[[-21 -13   0   9  10  11]
 [ 30 -16   0  22   1   2]
 [ 46 -25   4  29 -17  12]
 [-22  19  -3 -20  18 -11]
 [ -8 -13   1  12   6  11]
 [-24  22  -3 -22  18 -11]
 [ 21 -25   3  26 -13  12]
 [ 15   7   0  -6 -10  -3]
 [ 12   5   2  -3 -12  -2]]
->
[[ 10  11 -21 -13   0   9]
 [  1   2  30 -16   0  22]
 [-17  12  46 -25   4  29]
 [ 18 -11 -22  19  -3 -20]
 [  6  11  -8 -13   1  12]
 [ 18 -11 -24  22  -3 -22]
 [-13  12  21 -25   3  26]
 [-10  -3  15   7   0  -6]
 [-12  -2  12   5   2  -3]]

[[ -1   0 -23  10  -8  -2  12]
 [ -9   0 -37   5  -4  -3  -6]
 [  5   1  57   1   6   2  -5]
 [ 11   0 -29   1  -3   3   0]
 [ 10   1   3   7  -2   3  -3]
 [  1   0  45 -13   8   1   1]
 [  3   1 -25  13  -5   1 -11]
 [ -1  -1 -33 -16   1   0   9]]
->
[[ -2  12  -1   0 -23  10  -8]
 [ -3  -6  -9   0 -37   5  -4]
 [  2  -5   5   1  57   1   6]
 [  3   0  11   0 -29   1  -3]
 [  3  -3  10   1   3   7  -2]
 [  1   1   1   0  45 -13   8]
 [  1 -11   3   1 -25  13  -5]
 [  0   9  -1  -1 -33 -16   1]]

[[ 22 -42  21 -48 -10 -47  -5 -20  11]
 [ 37 -38  -8 -43  54 -41 -16 -28  41]
 [ 37   7  52  34   3  21  33 -14  -6]
 [  9 -35  15 -49  36 -54 -50  27  32]]
->
[[-20  11  22 -42  21 -48 -10 -47  -5]
 [-28  41  37 -38  -8 -43  54 -41 -16]
 [-14  -6  37   7  52  34   3  21  33]
 [ 27  32   9 -35  15 -49  36 -54 -50]]

[[ 11  -4  21]
 [ -3   3 -15]
 [ -3   0  17]
 [-14   8  -1]
 [  4  10 -42]
 [  0  -2  -5]
 [  4 -16 -31]
 [ -6  -8  18]
 [ -4 -13  -3]
 [-12  -3   4]]
->
[[ -4  21  11]
 [  3 -15  -3]
 [  0  17  -3]
 [  8  -1 -14]
 [ 10 -42   4]
 [ -2  -5   0]
 [-16 -31   4]
 [ -8  18  -6]
 [-13  -3  -4]
 [ -3   4 -12]]

[[-24 -37  47]
 [ 36  50 -40]
 [ 36  50 -39]
 [ 29  40 -32]
 [ 32  44 -34]
 [ 29  40 -32]
 [-25 -38  49]
 [-24 -37  47]
 [ 33  45 -36]
 [-22 -34  44]
 [ 30  41 -32]]
->
[[-37  47 -24]
 [ 50 -40  36]
 [ 50 -39  36]
 [ 40 -32  29]
 [ 44 -34  32]
 [ 40 -32  29]
 [-38  49 -25]
 [-37  47 -24]
 [ 45 -36  33]
 [-34  44 -22]
 [ 41 -32  30]]

[[-15 -28  33  25  26  -6]
 [ 23  30 -17   5   3   1]
 [ 42  -3 -22   7 -17   6]]
->
[[ 26  -6 -15 -28  33  25]
 [  3   1  23  30 -17   5]
 [-17   6  42  -3 -22   7]]
---
[[-18 -14 -16]
 [-22 -11 -41]
 [-22 -11 -29]
 [-46  -9 -35]
 [-14  -2 -25]]
->
[[-18 -14 -16]
 [-14  -2 -25]
 [-22 -11 -29]
 [-46  -9 -35]
 [-22 -11 -41]]

[[ 42 -32 -33 -39  40 -33  38  40  37 -40 -39 -32 -34 -32  40  38]
 [ 23 -16 -17 -26  20 -16  20  22  19 -26 -24 -15 -20 -16  20  19]]
->
[[ 23 -16 -17 -26  20 -16  20  22  19 -26 -24 -15 -20 -16  20  19]
 [ 42 -32 -33 -39  40 -33  38  40  37 -40 -39 -32 -34 -32  40  38]]

[[  1  -1   6   9  20]
 [  6  21  -2   1 -21]
 [  3   6   7   1  42]]
->
[[  3   6   7   1  42]
 [  1  -1   6   9  20]
 [  6  21  -2   1 -21]]

[[ 26   8 -34  20  32 -23   8  32  14 -23   1 -16]
 [-16   2  42 -10 -22  31   2 -22  -4  31   8  25]
 [ 24   7 -32  18  30 -21   7  30  13 -21   1 -15]
 [-19   3  52 -12 -26  38   3 -26  -5  38  10  31]
 [ 25   7 -33  19  30 -22   7  30  13 -21   1 -16]]
->
[[-19   3  52 -12 -26  38   3 -26  -5  38  10  31]
 [-16   2  42 -10 -22  31   2 -22  -4  31   8  25]
 [ 24   7 -32  18  30 -21   7  30  13 -21   1 -15]
 [ 25   7 -33  19  30 -22   7  30  13 -21   1 -16]
 [ 26   8 -34  20  32 -23   8  32  14 -23   1 -16]]

[[ 35  44 -33  37 -32 -38 -34  44  41]
 [-30 -40  28 -31  27  33  29 -40 -37]
 [-22 -34  21 -23  19  26  21 -36 -31]]
->
[[-30 -40  28 -31  27  33  29 -40 -37]
 [-22 -34  21 -23  19  26  21 -36 -31]
 [ 35  44 -33  37 -32 -38 -34  44  41]]

[[-31   1 -38   3]
 [-23  24 -16  19]
 [ 21  22 -39  -5]
 [ -9   9  -8 -26]
 [ 11  10   4 -21]
 [  4 -31  16  16]
 [ 45  -3  42 -10]
 [  5  12  24  28]]
->
[[ 45  -3  42 -10]
 [  5  12  24  28]
 [  4 -31  16  16]
 [ 11  10   4 -21]
 [ -9   9  -8 -26]
 [-23  24 -16  19]
 [-31   1 -38   3]
 [ 21  22 -39  -5]]
---
[[  8 -34  54  28]
 [-35  -1  43 -34]]
->
[ 8 -1]

[[ 26   0   0   5]
 [ 49 -16  -5 -21]
 [  4  56  -4  25]
 [ 26   2  54  -1]
 [  3 -13  11  52]]
->
[ 26 -16  -4  -1]

[[-54 -39 -46 -20   5]
 [ 19  33  26  13   1]]
->
[-54  33]

[[-26 -24  14]
 [ 21   0 -13]
 [ 27  36  39]
 [ -8  54 -10]
 [ -7 -10   7]]
->
[-26   0  39]

[[-20 -15]
 [-50 -41]
 [ 10 -57]]
->
[-20 -41]

[[ 58   8 -38]
 [ 51   7 -33]]
->
[58  7]

[[ 20  -8 -57 -11   1]
 [ 23  -7 -51 -11  -5]
 [ 14  -7 -49  -9   6]]
->
[ 20  -7 -49]

[[ 37  20  52  26  -1]
 [ -6 -36  12 -49 -24]
 [ -1 -18 -25 -29  30]
 [  6  12 -19  18 -38]]
->
[ 37 -36 -25  18]

[[  7 -41]
 [-28   7]
 [  8 -40]
 [ 15 -32]]
->
[7 7]
